(in the rows, 128 means zero)
Known rows:
[146 116  97 113 136 114 118 136 122 106 146 112  85 126 121 121 134 107
 134 117 134 108 142 118 110  91 117 126 121  95 139 125 113 111 120 160] : breskas
[125 119  81 110 134 140 124 155 135 111 148 127  97 139 127 121 124 120
 143 121 130 111 139 107  80  89 124 115 102 121 149 133 148  92 104 153] : pubin
[105 143 124 134 147 142 145 147 123 101 127 144 150 146 172 119 151 129
 152 123 130 101 153 111  82  91 133  84 133 159 142 149 197 115  78 179] : lograk
[137 162 147 156 121 132 162 139 101 161 153 171 121 158  79 174 106  98
 114 118 154 149  22  96 220 108 196 108 102 160 156 150 154 146 155 106] : siple
[110 123 106 123  97 148 166 137 146 152 131 148 123 119  96 136  73 120
 113 110 119 137 101  97 149 112 131 164  92 165 118 121 125 111 154 117] : firu
[129 126  96 136 147 109 116 133 112 120 138  91 103 139 139 114 167 114
 161 108 124  97 136 143 105 118 107 133 144  89 132 128 134 112  94 174] : bripla
[132 136 148 160 125 135 179 140 112 125  91 164 145  93 113 141  93 141
 101 128 121 155 117 108 170  75 142 125 119 164 135 105 114 141 170 122] : zofloflo
[151 113 110  96 144 140 102 132 143 119 135 119  85 148 120 125 118 116
 130 154 121 129 163 124  67 142 140 107 112 124 135 140 138 112 106 116] : plegran
[130 126 118  99 143 125  91 105 132 110 150 122 115 158 154 111 149 139
 161 149 133 114 140 174  63 176 135 100 130 113 120 159 145 113  77 137] : stupon
[165 119 110 103 145 126  92 127 139 117 123 113  80 137 127 133 124 106
 136 149 126 125 167 135  87 143 130 107 132  98 126 130 120 124 117 115] : miflo
[174 160 192 159 137 121 132 119  78 160 146 181 107 135 107 168 163  94
 101 144 147 195  34 147 200 172 214  90 135 148 140 185 137 153 169  92] : trava
[ 85 124 114 130  92 140 159 123 129 158 140 125 157 125  91 124  90 136
  93 134 114 129  92  93 164 109 134 167 103 158 121 108 141 127 156 113] : flaflis
[ 84 123 127 141  94 123 126 112 135 136 157 120 176 127 147 138 120 117
 123 102 109 151 119 114 169  99 131 172 135 138 104 113 141 146 145 141] : samok
[111 124 128 126  91 156 136 137 152 129 161 140 161 116 126 136 118 137
 131 118 148 140  99 122 168 133 115 156 119 150 115 126 106 127 142 143] : plidru
[121 181 170 158 123 125 131 124 127 120  91 129 210 124 145 155 115 159
 155 118 172  90 115 142 215 114  95 121 153 106 135  96 111 171 117 108] : trisozo
[ 97 116 128 125  88 161 143 144 156 124 161 141 149 112 127 129  99 147
 129 125 135 132  96 107 155 117 116 165 116 160 111 126 109 119 147 129] : lusedi
[100 109 136 117  95 177 135 139 159 114 174 143 178 117 150 123 121 164
 138 117 142 140  93 125 134 129 121 160 117 183 105 151 113 106 125 145] : giflos

Facts:
bapla: Ξ 876; δ a; η 502
begra: Ξ 116; δ b; α zagribral
bilur: Ξ 135; δ b; α zogrur, zofus, bapla
brafis: Ξ 135; δ a
breskas: Ξ 876; δ a
bripla: Ξ 876; δ a; α fitrir; η 6
brukofe: Ξ 135; δ b
bulos: Ξ 135; δ c; α nifige; η 722
dafo: Ξ 116; δ a; α paplo; η 625; Λ katere
dakladre: Ξ 116; δ b; α lobrar, nubrin, nobrus; η 357
daral: Ξ 116; δ b; α skebe; η 722
deline: Ξ 135; δ b; α pligak
diduklel: Ξ 876; δ a; η 702
drabuda: Ξ 135; δ b; α miflo; η 625
drekim: Ξ 135; δ c; η 438
drifi: Ξ 135; δ c; α skefemi, miflo; η 862
drini: Ξ 876; δ b; η 722
droske: Ξ 876; δ a; α skebe, deline; η 365
droskon: Ξ 135; δ a; α drozes; η 702
drozes: Ξ 135; δ a; α begra, drekim; η 490
fatedel: Ξ 876; δ c; α puban; η 722
fetrel: Ξ 876; δ c; α fliflor, bulos
fifel: Ξ 876; δ b; α stoze; η 357
firu: Ξ 135; δ a; η 625
fitrir: Ξ 876; δ b; η 438; Λ brukofe, vogral, plodrem, katere, toren, nuga
flaflis: Ξ 116; δ c; α zogrur; η 625
flaskur: Ξ 116; δ a; α brukofe, miflo; η 502
fleba: Ξ 876; δ c
fliflor: Ξ 876; δ a; η 733
flivo: Ξ 876; δ b; α nifige; η 502; Λ zatak, skitripla, stobi
flufuzar: Ξ 135; δ a; η 799
fosostos: Ξ 116; δ c; η 97; Λ brukofe, vogral, nifige
gafabom: Ξ 876; δ b; α trutel, rovam; η 97
giflos: Ξ 135; δ c; η 438
gopi: Ξ 116; δ c; η 365; Λ trava
grekedro: Ξ 116; δ c; α stimu
greska: Ξ 876; δ c; η 733
guvus: Ξ 876; δ b; η 666
kanis: Ξ 876; δ c; α pafu
kaster: Ξ 135; δ b; η 574
katere: Ξ 876; δ b; η 976; Λ trava
keramil: Ξ 876; δ b; η 97; Λ nuga
kipak: Ξ 876; δ b
klamok: Ξ 876; δ a; α droske; η 574
klapomur: Ξ 135; δ b; α drekim, laskir
kledel: Ξ 135; δ a; α kanis, droske, muklusel
kloku: Ξ 876; δ a; α sebrum
kose: Ξ 135; δ b; η 490
kudem: Ξ 116; δ b; α relam
kugin: Ξ 876; δ c; α bapla
kuplir: Ξ 135; δ a; α trutel, droskon; Λ nubrin
lapu: Ξ 135; δ b; η 976; Λ brukofe, zemil, dafo
laskir: Ξ 876; δ a; α droskon; η 502
lati: Ξ 876; δ c; η 717
lesken: Ξ 135; δ b
lobrar: Ξ 876; δ c; η 976
lograk: Ξ 876; δ a; α stoze; η 438; Λ fosostos
lusedi: Ξ 116; δ c; η 733
mabripes: Ξ 135; δ a; η 490
mavin: Ξ 876; δ b
mebik: Ξ 876; δ b; α deline, mabripes
miflo: Ξ 876; δ b
muklusel: Ξ 876; δ a; α plidru; Λ voplu, toren
mumes: Ξ 135; δ b; α nubrin, mabripes; Λ keramil
nadro: Ξ 116; δ b; α plitrus; η 574
nebi: Ξ 116; δ a; η 722
nifige: Ξ 876; δ b; α mabripes; η 490; Λ nuga
nobrus: Ξ 116; δ b
nosipom: Ξ 876; δ a; α trisozo, skebe; η 799; Λ plodrem, paplo
nubrin: Ξ 116; δ a; η 717
nuga: Ξ 135; δ b; α begra; Λ vogral, nubrin, zemil, plidru
padrivas: Ξ 135; δ a; α flivo; η 799
pafu: Ξ 876; δ a; η 733; Λ voplu
paplo: Ξ 876; δ a; α nebi; η 365; Λ skitripla
petroske: Ξ 135; δ c; η 365
pigur: Ξ 876; δ c; η 717; Λ plitrus, plokes
plegran: Ξ 876; δ b; η 733
plekis: Ξ 116; δ c; α kose; η 502
pleplu: Ξ 876; δ a; η 490
plidru: Ξ 135; δ c; η 862
pligak: Ξ 876; δ b; α keramil; η 976
plikon: Ξ 116; δ c; η 625
plitrus: Ξ 876; δ b; α verom; η 6; Λ plokes
plodrem: Ξ 876; δ b; η 976; Λ plidru, siple
plokes: Ξ 135; δ a; Λ vogral, nubrin, trava
puban: Ξ 876; δ b; α zagribral, plidru; η 365; Λ zatak, studan
pubin: Ξ 876; δ a; η 733
relam: Ξ 876; δ b; α stimik; η 722
rovam: Ξ 116; δ a; α trava, stobi; η 97; Λ trava
samok: Ξ 135; δ c; α stoze
satru: Ξ 876; δ b; α fetrel
sebrum: Ξ 876; δ a; α droske, fitrir; η 976; Λ fosostos, zemil
seva: Ξ 876; δ a; α studan; η 733
sidrur: Ξ 876; δ c; η 702
siple: Ξ 116; δ a; α lobrar, grekedro; η 625; Λ nubrin
skazum: Ξ 135; δ b; α plekis, nobrus; η 733
skebe: Ξ 876; δ c; η 6
skefemi: Ξ 876; δ a
skibraklum: Ξ 135; δ b
skiflas: Ξ 116; δ c
skitrek: Ξ 876; δ a; η 717
skitripla: Ξ 876; δ b; α daral, pleplu; η 976; Λ nuga, nifige
skona: Ξ 135; δ a; α begra; η 490
stimik: Ξ 116; δ b; η 502
stimu: Ξ 876; δ c; α zogrur
stobi: Ξ 876; δ c; α kugin; Λ pubin
stotra: Ξ 135; δ a; η 502
stotu: Ξ 876; δ c; α kugin; η 666
stoze: Ξ 876; δ a; α kuplir; Λ zemil
studan: Ξ 876; δ b
stupon: Ξ 876; δ b; α sebrum; η 976
stusku: Ξ 135; δ a; α kloku; η 666
tetrum: Ξ 876; δ b; α nubrin; η 365
tevum: Ξ 876; δ b; α zatak
tidris: Ξ 876; δ b; α klamok, lesken; η 733
timar: Ξ 876; δ a; η 976
toren: Ξ 876; δ b; Λ nubrin
trava: Ξ 135; δ b; α pligak; Λ nubrin
trebrufis: Ξ 135; δ b; α kaster, laskir; η 799
trisozo: Ξ 135; δ c; α drini; η 574; Λ nuga
trutel: Ξ 876; δ c; α deline; η 666
truva: Ξ 135; δ c; α skazum, skitripla
tusu: Ξ 116; δ c; η 365
tutun: Ξ 116; δ b; α plegran; η 733
verom: Ξ 116; δ b; α stotu, bapla
vogral: Ξ 135; δ c; η 574; Λ toren, trava
vomun: Ξ 876; δ a; α stotu; η 717
voplu: Ξ 116; δ c; Λ siple
zagribral: Ξ 135; δ a; α stotu; Λ nosipom
zatak: Ξ 876; δ b; α pubin, plekis, pigur; Λ pigur
zefeklas: Ξ 135; δ c; α nobrus; η 490
zemil: Ξ 876; δ c; η 625; Λ toren
zistu: Ξ 116; δ b; α stotra
zizo: Ξ 876; δ a; α samok; η 438
zofloflo: Ξ 135; δ a; η 722; Λ toren, stoze
zofus: Ξ 116; δ a; η 976
zogrur: Ξ 135; δ b; α pleplu

Rows:
No name comes twice in this set of rows, the named rows included.
[142 131 190 123 138 162 133 120 152  95 111 175 176 108 181 123 128 177
 140 133 144 160 152 165 138 174 145 103 136 188 113 163 113 139 120 119] -> lapu
[139 117 158 156 125 166 163 166 126 125 141 176 160  93 155 125 159 147
 109 138 142 166  77 111 163 109 153 121 126 186 131 162 124 119 163 160] -> gopi
[158 143 153 123 161 179 127 155 137  94  97 162 128 145 147 133 132 140
 169 170 165 112 165 117  84 137 152  47 140 155 145 162 164 117  78 119] -> fitrir
[137 134 131 152 157 113 149 146  87 122  88 130 113 115 136 110 163 122
 121 129 134 111 130 111 109  83 128  87 144 117 158 126 149 130 116 151] -> muklusel
[109 147 162 152 133 123 166 129  93 116 122 182 154 103 136 115 122 146
  87 133 127 153  64 155 159 104 165 116 127 182 144 144 143 128 154 132] -> rovam
[141 138 142 131 166 119 118 115 121 109  88 122 131 140 161 118 152 143
 151 158 137 115 182 147  76 148 127  76 160 114 137 135 149 138  91 124] -> flivo
[105 147 175 145 122 144 166 136 137 104  98 168 189  96 154 132  93 180
 118 144 158 129 120 120 163  88 126 112 132 163 145 117 120 146 139 118] -> fosostos
[151 149 138 137 115 122 121 143 126 140 182 148 117 135 101 174 129  94
 136  84 144 151  44 133 215 131 166 151 120 118 121 147 101 136 161 137] -> nubrin
[141 164 166 150 128 113 136 123 102 144 160 159 144 155 115 174 135  92
 132  90 149 154  41 132 219 112 175 121 132 136 136 142 149 146 146 134] -> kuplir
[106 120  92 103 122 136 121 135 134 106 162 117 118 156 148 102 146 135
 162 119 130  97 120 118  86 120 131 113 109 138 134 158 160  95  74 171] -> zizo
[157 195 187 134 139 150 130 114 123 147  90 152 177 170  92 173 103 122
 161 134 178 113 106 130 228 165 143  79 142 138 135 132 143 200 123  62] -> nuga
[131 128 104 114 145 152 141 159 112 110 101 142 101 126 139 125 116 125
 133 132 135 107 144  98  82  80 128  85 119 144 154 134 141  99 104 151] -> pafu
[135 132 128 120 153 149 120 134 124 125  93 136 118 144 144 111 167 128
 132 165 119 121 166 109  80 153 140  75 139 141 140 159 169 132  95 129] -> puban
[148 119 144 145 164 122 132 129 109 125  71 130 109 121 148 113 151 117
 111 158 113 132 194 117  73 137 134  75 139 129 146 133 165 133 110 114] -> zatak

The same elements again, as new rows of numbers:
Known rows:
[121 159 124 115 121 172  71 116 143 157 130 106 154  59 131  45 104 152
  71  97 142 127 136 162  99 110 146  99 109 200 141 116  94 170 109 149
 160 141 142 160 137 169 146 178 101 117 109 116 102 135  74] : skebe
[153 146  94  86 116 177  65 128 132 131 125 103 154  84 127  80 126 134
  80  92 150 116 144 127  97 111 155 103 109 134 158 111  99 177 136 189
 157 101 114 140 147 179 144 160 115  76 166 117  80 131  91] : muklusel
[143 156  97  91 108 186  60 127 119 133 121 101 154  83 131  73 128 157
  75  83 151 119 132 138  85  96 160  92 109 141 144 111  79 179 127 200
 148 105 122 139 142 179 142 170 124  79 149 111  74 135  92] : lograk
[154 146 103  79 117 167  67 132 144 130 132 101 150  81 133  75 127 132
  82  90 144 118 140 125  94 112 159  98 121 127 153 113  96 172 140 189
 163 108 118 151 154 166 139 165 110  70 158 120  82 130  87] : stoze
[145 147 123 114 151 162  95 106 148 135 141  91 156  67 110  84 100 109
  89 110 171 131 169 164 110 128 143 102 104 155 163 118 116 160 133 125
 183 134 117 158 163 166 144 192 101  98 143 132 129 122  87] : trutel
[148 122 181 131 126 133  84  99 111 146 149  60 164  44 100  96 118 127
 130  98 120 145 154 122 121 130 166 121 132 154 162 105 114 195 112 128
 157 163 154 115 132 135 152 151 118 133  91 130 122  95 145] : deline
[152  99 186 117 135 132 101 115  84 134 145  51 151  57 121 114 125 102
 138 105 118 166 161 122 121 149 140  99 126 162 173 112 126 193 137 107
 177 179 136 144 145 135 154 157 123 112  83 141 136  93 148] : kaster
[145 146 134 112 129 163  87 103 146 124 141 101 152  75 132  63 111 119
  83 103 150 142 153 161  78 119 147 100 109 141 149 131 105 148 124 140
 182 130 145 150 155 163 141 190 101  83 128 122 116 125  83] : skitrek
[159 165 129 140 147 131  98  87 131 117 139 113 174  46 139  99 120 101
 125  87 148 105 169 157 139 126 146  93  97 152 136  99  94 141 139 148
 162 158 152 139 166  97 160 146 124  93  73 117 115 147 140] : begra
[160 111 159  92 103 112  64 135  92 170 134  72 152  54 131 106 139 121
 140  73 121 130 149  76 120 136 172 105 142 125 167 110 100 218 139 184
 147 148 116 120 138 125 143 117 131 102 126 129  95  87 154] : nuga
[146 121 188 133 122 136  78 103 110 137 148  63 168  37 101  98 116 123
 122  96 116 147 152 125 118 136 166 124 133 151 157 110 115 191 110 127
 158 175 154 108 140 131 149 151 121 131  83 131 124  94 143] : lesken
[131 138 110 147 136 154  92 108  96 178 126 137 165  70 135  70 124 140
 151 102 222 121 152 156  86 137 145  75  70 170 168 133  79 162  98 137
 155 133 122 127 164 166 128 163 139 146 138 124 107 119 108] : puban
[139 129 127 132 147 168  97 112 137 121 137 107 155  51 117  66  99 127
 108  88 175 109 141 157  99 127 156  97 106 140 157 121  90 153 107 138
 169 140 151 150 163 136 135 174 106 100 113 123 109 118  85] : mavin
[153 146 136 117 132 157  88 100 159 125 145 102 158  76 123  76 108 112
  84 105 157 138 161 166  75 118 150 108 107 127 151 129 107 145 126 136
 183 125 145 144 159 160 136 188  99  91 140 124 123 123  90] : seva
[151 135 195 112  95 131  74  99 116 137 148  58 158  70 119  89 131 118
  99 117  87 180 163 128  96 126 150 127 126 174 149 115 134 193 129 120
 169 163 147 121 128 156 155 158 116 115  97 135 127 109 140] : mabripes
[174 189 116 106  95  93  49  88 169 134 139 124 173  59 149  69 136 106
 101  64  92  87 181 115 113 123 165 121 109 101  98 107  97 172 147 205
 147 124 118  96 179 105 144 117 108  65 123 104  96 155 119] : siple
[176 189 119 111 100 122  53  88 156 115 139 117 175  58 141  85 138 104
  88  69  99  93 165 133 106 109 171 110 109  85 104 107  93 175 156 210
 143 131 130 106 177 115 144 130 115  61 117 106  99 153 133] : dafo

Rows:
No name comes twice in this set of rows, the named rows included.
[122 134 111 109 121 126  74 137 113 187 127 140 156  53 163  36 131 152
 139  75 178 109 134 121  95 142 153  75 106 178 149 122  71 171 104 171
 158 136 118 155 155 141 131 138 126 111 123 121  75 122  91] -> plitrus
[155 103 196 132 115 127  85 115 105 144 138  65 147  57 117  89 122 110
 126  98 104 153 153 125 113 146 152 124 120 173 165 115 122 197 114 111
 168 168 159 124 128 128 149 143 119 123  81 131 132  98 136] -> kose
[118 132 132 142 141 119  93 101 124 170 146 142 164  49 140  43 117 130
 151  87 187 116 158 148  78 157 153  79  93 149 141 146  75 159  94 130
 167 146 124 138 185 143 119 164 114 125 122 128 114 114  94] -> studan
[152 145 133 119 139 162  86 100 155 139 141 100 154  67 116  78 101 112
  77  99 166 127 164 176  91 120 149 111 106 137 159 130 110 157 124 140
 179 135 136 145 164 161 136 186  93 102 135 122 129 119  85] -> greska
[152 121 131 130 153 161  96 107 143 127 141 107 158  56 117  78  97 108
 111  93 184 112 155 163 104 133 159 104 103 128 163 123  96 149 109 131
 180 136 151 145 167 135 135 172 103 108 125 124 117 112  91] -> plegran
[145 110 171  89 108  79  65 130 124 177 154  81 161  38 144  70 140 116
 148  76 103 134 161  62 124 156 174 107 157 135 145 116 104 209 124 168
 161 160 110 126 148 112 132 115 113 106 118 137  92  88 141] -> trava
[180 130  94  94 116 209  75 132 139 111 130  93 164 102 104 108 124 103
  74 116 165 113 155 137 102 115 154 115  91 106 174 123 112 174 152 171
 166  90 115 131 150 181 137 161 114  88 194 127  99 122  97] -> sebrum
[143 144 124 107 127 157  85 109 145 127 130 103 141  85 136  56 111 125
  89 108 144 140 158 152  84 126 134 106 100 179 148 120 115 152 119 123
 184 124 143 155 143 163 150 179 105  96 129 127 108 140  77] -> pleplu
[171 178 147 138 125 134  85  76 156 123 147 110 174  60 127 102 120  84
  89  96 128 115 186 178 119 120 147 102  87 141 133 115 115 157 163 145
 170 158 143 138 170 127 150 151 103  93  90 114 144 145 134] -> lusedi
[159 157 133 152 132 136  85  91 136 113 137 115 166  47 134  87 122  97
 120  87 123  93 175 157 133 138 144 112  78 159 130 105 103 150 135 133
 160 155 161 125 167 100 155 132 117  98  69 112 120 147 124] -> nobrus
[120 159 123 110 119 174  74 113 145 130 141 101 161  67 135  44 120 158
  81 105 135 138 131 153  86 108 151  94 113 184 134 118  92 155 108 153
 163 136 149 160 138 174 142 185 109 100 109 115  92 134  82] -> bripla
[158 138 188 133 101 125  63  89 122 156 132  56 152  56 104  91 107 122
  99  92  91 158 168 136  99 124 156 134 125 160 150 109 126 210 121 134
 157 166 145 107 130 158 156 162 106 124  96 132 144 103 135] -> truva
[165 199 143 148 122 128  68  59 160 129 140 109 179  44 118  88 105 109
  83  76 128 104 180 177 114 105 165 114 100 118 110 110  97 161 143 179
 145 154 147 113 177 120 150 158 106  90  87 108 133 148 131] -> plikon
[158 133 191 149 121 122  67  84 120 144 140  64 163  32  94  90 100 127
 122  74 123 136 151 137 101 123 186 128 141  98 146 115 100 196  93 162
 144 166 166  89 153 116 143 158 112 121  87 124 131  88 145] -> drabuda
[172 151 141 143 143 138 101  91 139 106 151 117 178  47 133 106 123  83
 117  94 145 100 177 167 130 134 151 102  84 129 138 117 104 140 148 141
 169 155 157 130 172 103 149 139 114  97  78 116 126 135 136] -> tutun

